Here is a tiny trained network, its code and every weight. The questions are about switching its units off for an input and a class, where a switched-off unit gives its printed mean instead of its output.

import numpy as np


def w(rows, s, z=0):
    codes = np.array(rows[::2]) - 128.0
    scale = np.full(codes.shape[1], s)
    scale[-1] = z or s
    return codes * scale


def norm(h):
    return h / np.sqrt((h * h).mean(-1, keepdims=True) + 1e-5)


def f(y):
    return y / 2 * (1 + np.tanh(0.7978845608 * (y + 0.044715 * y**3)))


def log_softmax(a):
    a = a - a.max(-1, keepdims=True)
    return a - np.log(np.exp(a).sum(-1, keepdims=True))


def net(x, mask):
    res = np.array(x, float).reshape(1, 8) / 4 @ E
    u = 0
    for l in range(2):
        y = f(norm(res) @ A[l][:, :-1].T + A[l][:, -1])
        res = res + np.where(mask[u : u + 11], y, B[l][:, -1]) @ B[l][:, :-1]
        u += 11
    return log_softmax(norm(res)[-1] @ U[:, :-1].T + U[:, -1])


A, B = {}, {}
E = w([
[168,111,174,182,177,133,229,60,245],'x0',
[109,122,120,141,117,135,136,129,131],'x1',
[130,135,138,120,120,133,128,118,126],'x2',
[84,152,189,40,141,111,240,206,108],'x3',
[125,173,3,62,204,172,197,35,66],'x4',
[132,151,139,140,132,119,129,126,117],'x5',
[121,133,128,135,118,127,135,124,125],'x6',
[132,134,132,118,124,133,123,124,130],'x7',
],0.0029)
A[0] = w([
[159,100,72,170,112,98,63,92,139,5],'0.n0',
[108,79,67,79,81,108,100,172,82,39],'0.n1',
[162,119,132,156,93,157,131,171,128,97],'0.n2',
[131,142,63,169,133,175,72,80,148,130],'0.n3',
[62,152,184,60,144,101,202,206,141,34],'0.n4',
[123,90,253,161,103,160,75,210,144,77],'0.n5',
[94,150,103,110,93,117,61,177,48,39],'0.n6',
[107,108,142,175,132,139,28,62,142,35],'0.n7',
[136,137,92,110,69,79,107,164,46,13],'0.n8',
[90,119,124,65,172,107,188,124,83,158],'0.n9',
[149,119,165,155,163,109,191,63,226,125],'0.n10',
],0.0042,0.0016)
B[0] = w([
[181,156,175,159,88,168,147,168,81,156],'0.n0',
[110,186,186,137,162,143,118,95,109,159],'0.n1',
[101,159,100,103,147,124,136,123,158,131],'0.n2',
[169,156,120,115,104,117,181,168,76,191],'0.n3',
[254,122,148,177,72,204,138,187,119,217],'0.n4',
[107,176,46,69,119,63,159,103,157,251],'0.n5',
[94,107,194,131,207,169,85,128,141,193],'0.n6',
[185,124,109,144,90,145,173,178,126,172],'0.n7',
[101,104,175,129,178,179,113,133,124,159],'0.n8',
[151,143,112,123,88,122,177,137,54,201],'0.n9',
[45,124,184,131,177,187,47,128,88,251],'0.n10',
],0.0045,0.0029)
A[1] = w([
[65,137,184,81,131,164,2,149,102,167],'1.n0',
[148,131,107,119,161,156,185,80,49,167],'1.n1',
[232,95,92,193,92,137,88,123,121,43],'1.n2',
[93,117,218,174,199,172,129,82,180,62],'1.n3',
[101,115,183,52,137,127,222,181,115,6],'1.n4',
[193,117,79,210,128,156,76,75,149,112],'1.n5',
[124,155,167,133,107,95,178,169,117,158],'1.n6',
[136,159,147,109,111,15,109,155,202,44],'1.n7',
[99,143,176,133,67,19,94,179,192,21],'1.n8',
[165,89,162,158,159,138,238,86,207,174],'1.n9',
[127,167,54,88,176,112,191,78,43,49],'1.n10',
],0.0044,0.0012)
B[1] = w([
[88,103,164,154,200,159,168,92,129,241],'1.n0',
[130,90,126,145,114,51,101,141,208,251],'1.n1',
[146,161,148,63,91,118,177,164,98,182],'1.n2',
[35,84,134,93,201,139,57,150,68,196],'1.n3',
[196,173,118,188,92,148,70,138,107,195],'1.n4',
[146,168,157,97,113,139,181,201,94,200],'1.n5',
[154,122,74,151,108,124,96,101,105,171],'1.n6',
[104,99,56,153,149,100,132,80,158,181],'1.n7',
[130,97,45,91,142,93,193,14,183,228],'1.n8',
[106,160,142,90,125,153,70,163,23,214],'1.n9',
[84,75,125,157,98,73,111,86,254,245],'1.n10',
],0.0051,0.0027)
U = w([
[92,91,62,114,120,36,136,54,242,254],'0',
[38,110,199,122,240,184,68,132,52,69],'1',
[254,177,136,127,53,149,156,196,65,38],'2',
],0.0083,0.00069)

Each question gives the input, the list of numbers given to net, and the class t.
The units are the neurons (one row each of A and B). Each row of codes is followed by its name. A weight is (code - 128) times the scale printed after its matrix; where a second scale follows, it is the last column's (A, B and U).
mask holds one flag per neuron, layer by layer. A switched-off neuron (its flag False) gives its mean, the last column of its row in B, instead of its output. The means were averaged over made-up inputs and are rounded, as every weight is.
A unit's drop is (log p(t) with every unit on - log p(t) with that unit switched off) / (log p(t) with every unit on - log p(t) with every unit switched off).
The circuit of an input: a set's keep is (log p(t) with only the set's units on - log p(t) with every unit switched off) / (log p(t) with every unit on - log p(t) with every unit switched off). Starting from the 12 units with the biggest drops (on a tie, the unit counted first), units are removed one at a time, each time the one whose removal leaves the highest keep (on an exact tie, the one counted first), for as long as the keep stays at least 0.8.
circuit, biggest first: the units of the circuit, biggest drop first
most important unit: the unit with the biggest drop
k most important neurons: the k neurons with the biggest drops, biggest first
top k neurons in layer l: the k neurons of layer l with the biggest drops, biggest first
drop of u: that unit's drop, to one decimal
input [8,-5,4,8,4,8,1,3], class 1: most important unit => 0.n10
input [-8,-8,4,7,8,5,3,8], class 0: top 2 neurons in layer 0 => (0.n10, 0.n0)
input [-5,6,-1,7,-8,3,7,3], class 0: circuit, biggest first => (1.n8, 0.n5)
input [-7,-4,5,-2,8,6,-5,-1], class 0: 2 most important neurons => (1.n10, 0.n10)
input [-5,-1,0,2,5,5,-8,-7], class 0: top 2 neurons in layer 0 => (0.n10, 0.n9)
input [-7,3,-8,0,7,8,-6,0], class 0: 4 most important neurons => (1.n10, 0.n10, 1.n1, 1.n9)
input [4,2,-3,0,3,7,3,2], class 1: top 2 neurons in layer 0 => (0.n10, 0.n5)
input [-5,-8,3,5,-6,-8,1,-4], class 0: circuit, biggest first => (0.n5, 1.n8)
input [6,-3,-1,-7,-4,1,6,-4], class 2: top 2 neurons in layer 0 => (0.n7, 0.n6)
input [-5,-4,5,7,1,-3,5,6], class 2: top 2 neurons in layer 0 => (0.n4, 0.n10)
input [-4,-5,-4,-6,-6,-1,-3,2], class 0: 2 most important neurons => (0.n5, 0.n4)
input [7,8,6,7,6,5,6,3], class 1: top 3 neurons in layer 0 => (0.n10, 0.n5, 0.n3)
input [0,-1,5,-6,-5,-2,7,3], class 2: 3 most important neurons => (0.n7, 0.n0, 1.n10)
input [7,-3,-1,3,-5,-8,-5,-2], class 1: top neuron in layer 0 => (0.n10)
input [-2,-2,7,8,8,5,-6,-4], class 0: top 2 neurons in layer 0 => (0.n0, 0.n3)
input [7,-1,6,6,-1,-3,4,7], class 1: 2 most important neurons => (0.n10, 1.n3)
input [7,-6,1,-6,6,-3,-5,2], class 1: top 4 neurons in layer 0 => (0.n10, 0.n5, 0.n4, 0.n9)
input [6,-8,-6,-7,0,7,-7,6], class 2: top 3 neurons in layer 1 => (1.n5, 1.n2, 1.n0)
input [6,-5,8,8,5,7,0,-4], class 2: 2 most important neurons => (0.n9, 0.n4)
input [0,0,-1,3,-4,2,0,6], class 0: most important unit => 0.n5
input [8,-6,1,3,-5,-2,-2,-8], class 1: drop of 0.n10 => 0.2
input [0,5,-6,-7,-5,4,-3,-1], class 2: top 2 neurons in layer 0 => (0.n0, 0.n7)
input [-6,-1,-2,-1,8,3,3,2], class 0: drop of 1.n10 => 0.5
input [-2,-5,-5,7,3,-4,4,-8], class 2: drop of 0.n4 => 0.2
